Here is a tiny trained network, its code and every weight. The questions are about switching its units off for an input and a target symbol, where a switched-off unit gives its printed mean instead of its output.

import numpy as np


def w(rows, s, z=0):
    codes = np.array(rows[::2]) - 128.0
    scale = np.full(codes.shape[1], s)
    scale[-1] = z or s
    return codes * scale


def norm(h):
    return h / np.sqrt((h * h).mean(-1, keepdims=True) + 1e-5)


def f(y):
    return y / 2 * (1 + np.tanh(0.7978845608 * (y + 0.044715 * y**3)))


def softmax(a):
    e = np.exp(a - a.max(-1, keepdims=True))
    return e / e.sum(-1, keepdims=True)


def log_softmax(a):
    a = a - a.max(-1, keepdims=True)
    return a - np.log(np.exp(a).sum(-1, keepdims=True))


def net(x, mask):
    ids = ['αβεζηθλμπστψω'.index(c) for c in x.split()]
    T = len(ids)
    res = E[ids] + P[:T]
    q, k, v = (norm(res) @ M[0].T for M in (Q, K, V))
    z = softmax(np.where(np.tri(T) > 0, q @ k.T / 2**0.5, -1e9)) @ v
    res = res + np.where(mask[0], z, O[0][:, -1]) @ O[0][:, :-1]
    y = f(norm(res) @ A[0][:, :-1].T + A[0][:, -1])
    res = res + np.where(mask[1:17], y, B[0][:, -1]) @ B[0][:, :-1]
    return log_softmax(norm(res)[-1] @ U[:, :-1].T + U[:, -1])


Q, K, V, O, A, B = {}, {}, {}, {}, {}, {}
E = w([
[187,79,90,173,141],'α',
[169,73,102,160,129],'β',
[202,75,79,166,138],'ε',
[157,88,96,161,143],'ζ',
[191,97,63,179,157],'η',
[214,83,54,135,146],'θ',
[70,144,227,177,71],'λ',
[145,112,82,142,154],'μ',
[182,131,202,100,173],'π',
[24,169,203,15,89],'σ',
[81,129,94,85,141],'τ',
[1,103,155,159,175],'ψ',
[151,124,96,34,92],'ω',
],0.015)
P = w([
[138,254,142,173,27],'0',
[59,15,147,79,71],'1',
[143,255,123,162,78],'2',
[105,40,153,60,137],'3',
[140,231,98,150,149],'4',
[87,70,111,60,155],'5',
[140,226,80,153,202],'6',
[96,74,101,80,130],'7',
],0.013)
Q[0] = w([
[139,73,96,181,180],'H1',
[244,232,150,164,193],'H1',
],0.011)
K[0] = w([
[192,126,96,147,193],'H1',
[99,193,85,6,195],'H1',
],0.012)
V[0] = w([
[102,150,18,2,43],'H1',
[208,164,207,23,195],'H1',
],0.0069)
O[0] = w([
[85,144,8,13,106,83],'H1',
[144,216,123,49,63,254],'H1',
],0.014,0.00093)
A[0] = w([
[88,140,73,162,112,123],'N1',
[179,193,131,189,145,152],'N2',
[160,128,85,101,154,119],'N3',
[179,200,112,136,139,162],'N4',
[109,35,91,122,148,144],'N5',
[141,78,54,157,165,94],'N6',
[117,127,133,164,149,90],'N7',
[138,86,165,168,89,103],'N8',
[61,170,90,89,123,143],'N9',
[117,195,144,159,76,182],'N10',
[58,169,150,161,152,181],'N11',
[117,104,119,204,165,110],'N12',
[134,197,145,104,125,132],'N13',
[59,76,150,92,105,126],'N14',
[107,162,84,143,107,123],'N15',
[145,249,122,133,120,4],'N16',
],0.021,0.014)
B[0] = w([
[139,178,144,206,176,152],'N1',
[122,66,66,176,38,240],'N2',
[110,80,203,108,155,168],'N3',
[70,178,129,129,85,245],'N4',
[83,83,117,131,28,250],'N5',
[48,136,218,74,169,219],'N6',
[188,151,214,152,141,129],'N7',
[127,159,125,17,138,156],'N8',
[169,109,214,97,96,165],'N9',
[104,83,65,63,198,225],'N10',
[141,71,162,195,81,162],'N11',
[188,184,184,83,162,194],'N12',
[161,166,85,213,154,204],'N13',
[60,42,95,170,129,181],'N14',
[131,130,141,129,167,153],'N15',
[205,1,70,130,252,189],'N16',
],0.012)
U = w([
[88,37,149,115,60,77],'α',
[116,62,152,57,241,185],'β',
[144,146,220,90,249,138],'ε',
[125,237,114,55,176,254],'ζ',
[156,97,53,161,157,175],'η',
[114,190,86,87,59,113],'θ',
[88,132,170,204,206,61],'λ',
[202,128,154,88,110,119],'μ',
[126,181,141,185,66,158],'π',
[213,110,126,100,37,45],'σ',
[34,183,98,149,156,86],'τ',
[173,104,169,192,146,174],'ψ',
[199,127,178,146,108,153],'ω',
],0.017,0.0067)

Each question gives the input, a string of symbols that net reads in full, and the target symbol t.
The units are the heads (2 rows each of Q, K, V and O) and the neurons (one row each of A and B). Each row of codes is followed by its name. A weight is (code - 128) times the scale printed after its matrix; where a second scale follows, it is the last column's (O, A, B and U).
mask holds one flag per unit, heads first, then neurons. A switched-off unit (its flag False) gives its mean, the last column of its rows in O or B, instead of its output. The means were averaged over made-up inputs and are rounded, as every weight is.
A unit's drop is (log p(t) with every unit on - log p(t) with that unit switched off) / (log p(t) with every unit on - log p(t) with every unit switched off).
The circuit of an input: a set's keep is (log p(t) with only the set's units on - log p(t) with every unit switched off) / (log p(t) with every unit on - log p(t) with every unit switched off). Starting from the 12 units with the biggest drops (on a tie, the unit counted first), units are removed one at a time, each time the one whose removal leaves the highest keep (on an exact tie, the one counted first), for as long as the keep stays at least 0.8.
units of the circuit, in order: the units of the circuit, biggest drop first
unit that matters most: the unit with the biggest drop
top k neurons: the k neurons with the biggest drops, biggest first
drop when u is switched off: that unit's drop, to one decimal
input α π μ ε ε β π π, target ε: top 4 neurons => (N2 N5 N10 N4)
input π ψ η θ η, target τ: units of the circuit, in order => (N4)
input θ π π π, target ε: units of the circuit, in order => (N2 N5 H1)
input μ π τ, target ε: units of the circuit, in order => (N9 N5)
input ζ η ζ, target π: units of the circuit, in order => (H1 N16 N12)
input π π β σ η, target β: top 3 neurons => (N16 N3 N5)
input μ τ π π π π ψ, target ψ: units of the circuit, in order => (N11 N5)
input ε ζ θ, target τ: units of the circuit, in order => (N4 N5)
input π ω θ, target ζ: units of the circuit, in order => (H1 N2)
input ζ π π π θ η ε, target τ: top 3 neurons => (N4 N5 N2)
input π τ π η β, target η: top 2 neurons => (N16 N2)
input η τ θ, target ε: top 2 neurons => (N3 N2)
input ζ θ η, target τ: top 2 neurons => (N2 N4)
input α π μ π σ, target β: units of the circuit, in order => (N16)
input ε λ π τ ε, target ε: top 2 neurons => (N3 N9)
input α ε η σ η, target β: top 3 neurons => (N3 N16 N5)
input ζ η λ θ ζ μ μ, target λ: top 2 neurons => (N5 N1)
input μ π η α τ π ζ, target ε: top 2 neurons => (N9 N3)
input β ζ τ, target ε: top 4 neurons => (N2 N9 N5 N1)
input α η η, target π: top 3 neurons => (N2 N16 N12)
input η α π π η ζ θ, target τ: unit that matters most => N4
input π η α α η, target π: top 3 neurons => (N2 N16 N4)
input θ η τ λ α π, target α: top 4 neurons => (N10 N16 N6 N12)
input ε α τ β η π, target α: top 3 neurons => (N10 N16 N6)
input ε ε μ, target λ: drop when N16 is switched off => -0.1
input π π μ ω η, target ζ: drop when H1 is switched off => 0.9
input ω η η, target ζ: drop when H1 is switched off => 0.8
input π π ζ π ψ, target ψ: drop when N11 is switched off => 0.4
input α β π θ π, target η: unit that matters most => N16
